Below are the code and all the weights of a small trained network. Each question names an input and a class and asks about switching units off, where a switched-off unit gives its printed mean instead of its output.

import numpy as np


def w(rows, s, z=0):
    codes = np.array(rows[::2]) - 128.0
    scale = np.full(codes.shape[1], s)
    scale[-1] = z or s
    return codes * scale


def norm(h):
    return h / np.sqrt((h * h).mean(-1, keepdims=True) + 1e-5)


def f(y):
    return np.maximum(y, 0)


def log_softmax(a):
    a = a - a.max(-1, keepdims=True)
    return a - np.log(np.exp(a).sum(-1, keepdims=True))


def net(x, mask):
    res = np.array(x, float).reshape(1, 8) / 4 @ E
    u = 0
    for l in range(3):
        y = f(norm(res) @ A[l][:, :-1].T + A[l][:, -1])
        res = res + np.where(mask[u : u + 12], y, B[l][:, -1]) @ B[l][:, :-1]
        u += 12
    return log_softmax(norm(res)[-1] @ U[:, :-1].T + U[:, -1])


A, B = {}, {}
E = w([
[120,178,189,104,176,16,81],'x0',
[133,132,109,124,117,107,131],'x1',
[150,141,117,118,119,127,125],'x2',
[142,140,118,124,119,122,127],'x3',
[164,153,107,117,106,123,118],'x4',
[187,157,187,193,2,71,215],'x5',
[94,100,160,144,154,150,132],'x6',
[221,40,143,155,168,90,148],'x7',
],0.0062)
A[0] = w([
[109,91,176,73,100,148,148,9],'0.n1',
[195,155,48,137,84,181,51,131],'0.n2',
[2,161,114,139,81,111,124,210],'0.n3',
[142,153,216,77,156,76,119,200],'0.n4',
[207,97,151,176,171,128,101,60],'0.n5',
[136,112,163,55,155,144,29,67],'0.n6',
[94,167,139,52,106,144,181,2],'0.n7',
[144,137,213,103,96,105,106,148],'0.n8',
[91,182,133,90,74,128,124,95],'0.n9',
[132,104,165,42,155,159,173,238],'0.n10',
[130,63,141,116,98,169,127,218],'0.n11',
[130,176,123,109,147,76,99,124],'0.n12',
],0.0079,0.0027)
B[0] = w([
[92,88,118,118,169,139,130,132],'0.n1',
[142,179,96,123,170,87,205,223],'0.n2',
[253,157,190,134,224,225,88,248],'0.n3',
[117,131,71,219,104,163,226,254],'0.n4',
[161,149,76,159,170,88,8,206],'0.n5',
[21,131,128,39,75,81,168,224],'0.n6',
[194,115,141,143,64,161,36,153],'0.n7',
[73,224,144,117,135,44,141,201],'0.n8',
[200,35,144,85,142,184,90,189],'0.n9',
[186,124,151,189,93,73,196,204],'0.n10',
[129,222,96,133,241,85,222,216],'0.n11',
[72,176,138,218,237,171,160,201],'0.n12',
],0.0055,0.0046)
A[1] = w([
[129,130,159,247,81,149,138,247],'1.n1',
[67,171,107,137,207,91,194,193],'1.n2',
[149,70,111,167,144,94,87,21],'1.n3',
[184,91,255,64,32,101,166,74],'1.n4',
[78,179,185,98,93,165,49,166],'1.n5',
[107,70,185,112,168,173,164,102],'1.n6',
[115,187,251,132,160,71,55,40],'1.n7',
[26,200,192,199,117,26,118,175],'1.n8',
[160,99,142,154,117,69,116,146],'1.n9',
[104,76,12,44,186,146,64,183],'1.n10',
[198,166,126,185,140,102,199,214],'1.n11',
[131,88,52,215,93,231,182,44],'1.n12',
],0.0077,0.0015)
B[1] = w([
[98,80,134,61,77,102,98,191],'1.n1',
[194,126,147,42,121,151,190,238],'1.n2',
[174,50,110,154,147,170,25,147],'1.n3',
[45,94,227,100,64,83,133,156],'1.n4',
[181,105,146,233,74,169,97,151],'1.n5',
[167,189,122,20,110,128,142,155],'1.n6',
[102,143,56,210,126,91,172,171],'1.n7',
[150,141,6,111,126,186,137,205],'1.n8',
[93,117,118,145,167,139,47,161],'1.n9',
[29,116,215,149,40,127,99,198],'1.n10',
[98,130,165,14,169,178,111,254],'1.n11',
[94,241,2,206,174,91,127,178],'1.n12',
],0.0068,0.009)
A[2] = w([
[191,123,156,164,152,45,172,168],'2.n1',
[187,146,83,96,76,98,84,156],'2.n2',
[175,187,139,59,111,204,100,248],'2.n3',
[2,117,131,46,79,127,175,141],'2.n4',
[137,182,99,186,184,58,177,89],'2.n5',
[74,62,133,118,190,194,125,95],'2.n6',
[180,78,136,124,222,49,166,151],'2.n7',
[214,149,139,119,104,149,10,125],'2.n8',
[163,146,227,121,146,187,153,166],'2.n9',
[148,181,223,211,52,50,202,136],'2.n10',
[237,89,165,187,203,112,75,128],'2.n11',
[162,134,98,197,104,199,141,219],'2.n12',
],0.0074,0.0017)
B[2] = w([
[97,176,174,137,118,179,75,143],'2.n1',
[78,47,169,123,141,254,130,159],'2.n2',
[186,13,161,111,178,90,112,254],'2.n3',
[132,116,128,59,90,41,116,229],'2.n4',
[113,144,12,182,183,196,165,162],'2.n5',
[52,86,141,172,36,87,113,173],'2.n6',
[156,169,237,197,184,176,94,179],'2.n7',
[181,15,90,118,237,151,29,161],'2.n8',
[229,69,117,7,177,78,128,178],'2.n9',
[43,167,158,65,27,174,101,151],'2.n10',
[207,53,157,145,159,140,122,159],'2.n11',
[169,133,123,204,170,100,109,160],'2.n12',
],0.0059,0.0084)
U = w([
[9,149,172,67,32,120,79,205],'0',
[92,237,60,209,154,161,206,8],'1',
[168,79,114,104,128,108,122,166],'2',
[153,100,192,238,96,230,2,80],'3',
[145,117,140,97,136,114,133,125],'4',
],0.0098,0.0011)

Each question gives the input, the list of numbers given to net, and the class t.
The units are the neurons (one row each of A and B). Each row of codes is followed by its name. A weight is (code - 128) times the scale printed after its matrix; where a second scale follows, it is the last column's (A, B and U).
mask holds one flag per neuron, layer by layer. A switched-off neuron (its flag False) gives its mean, the last column of its row in B, instead of its output. The means were averaged over made-up inputs and are rounded, as every weight is.
A unit's drop is (log p(t) with every unit on - log p(t) with that unit switched off) / (log p(t) with every unit on - log p(t) with every unit switched off).
The circuit of an input: a set's keep is (log p(t) with only the set's units on - log p(t) with every unit switched off) / (log p(t) with every unit on - log p(t) with every unit switched off). Starting from the 12 units with the biggest drops (on a tie, the unit counted first), units are removed one at a time, each time the one whose removal leaves the highest keep (on an exact tie, the one counted first), for as long as the keep stays at least 0.8.
units of the circuit, in order: the units of the circuit, biggest drop first
most important unit: the unit with the biggest drop
top k neurons: the k neurons with the biggest drops, biggest first
k most important neurons of layer l: the k neurons of layer l with the biggest drops, biggest first
drop when u is switched off: that unit's drop, to one decimal
input [-1,0,2,-6,-7,0,0,7], class 3: units of the circuit, in order : 0.n5, 2.n7
input [-2,-7,6,-6,4,5,-1,-6], class 2: top 3 neurons : 0.n3, 2.n9, 1.n10
input [7,1,5,-6,-1,8,7,4], class 0: most important unit : 1.n4
input [1,-8,-2,8,4,2,0,-6], class 2: top 3 neurons : 0.n3, 2.n9, 0.n9
input [0,-6,-4,-7,7,-7,5,-1], class 0: units of the circuit, in order : 1.n10, 0.n6
input [-6,-2,-2,-8,0,7,6,-7], class 2: top 3 neurons : 0.n3, 1.n10, 0.n6
input [0,7,6,5,-3,8,-5,8], class 0: units of the circuit, in order : 1.n4, 2.n10
input [6,5,2,6,6,1,5,-6], class 1: top 3 neurons : 1.n7, 0.n8, 0.n12
input [-7,6,-3,-2,5,-4,-3,-5], class 1: 2 most important neurons of layer 1 : 1.n12, 1.n11
input [2,8,-2,-3,-4,-3,3,5], class 3: top 2 neurons : 0.n5, 1.n3
input [7,2,-8,-5,-5,-6,7,0], class 1: units of the circuit, in order : 1.n7, 1.n11, 2.n3
input [2,5,-3,5,1,6,1,8], class 3: top 3 neurons : 0.n5, 0.n6, 1.n10
input [-8,8,-8,4,-2,-6,-8,-8], class 1: top 2 neurons : 1.n12, 0.n2
input [-6,-3,4,-7,1,5,3,8], class 3: most important unit : 0.n4
input [5,-3,-8,-6,6,4,0,8], class 3: top 2 neurons : 0.n5, 2.n7
input [-3,7,-2,-8,-6,5,8,-8], class 2: 2 most important neurons of layer 1 : 1.n6, 1.n10
input [1,-7,-4,2,6,-7,-3,-1], class 0: top 2 neurons : 1.n10, 0.n6
input [-8,-6,5,4,-4,6,0,3], class 1: top 2 neurons : 1.n12, 0.n11
input [6,3,8,-4,-4,0,-1,8], class 3: 2 most important neurons of layer 1 : 1.n3, 1.n12
input [-6,-4,0,-7,-3,0,0,-8], class 3: 2 most important neurons of layer 0 : 0.n3, 0.n4
input [-7,8,-1,1,1,-4,-2,0], class 1: units of the circuit, in order : 1.n12
input [-5,2,7,-5,6,4,-2,-8], class 3: top 2 neurons : 1.n2, 0.n7
input [4,0,-2,-4,0,-1,-6,0], class 1: 2 most important neurons of layer 1 : 1.n8, 1.n10
input [1,0,6,-4,7,8,-1,-1], class 0: 2 most important neurons of layer 1 : 1.n4, 1.n2
input [4,5,4,2,6,7,6,6], class 0: 2 most important neurons of layer 0 : 0.n3, 0.n8
input [-7,-5,5,-6,-4,-1,7,4], class 1: top 2 neurons : 1.n12, 0.n3
input [8,6,7,6,-2,-5,8,3], class 1: top neuron : 1.n11
input [0,-2,6,7,6,8,4,3], class 0: drop when 1.n4 is switched off : 0.2
input [-8,0,4,0,-8,4,5,-3], class 1: drop when 1.n12 is switched off : 2.5
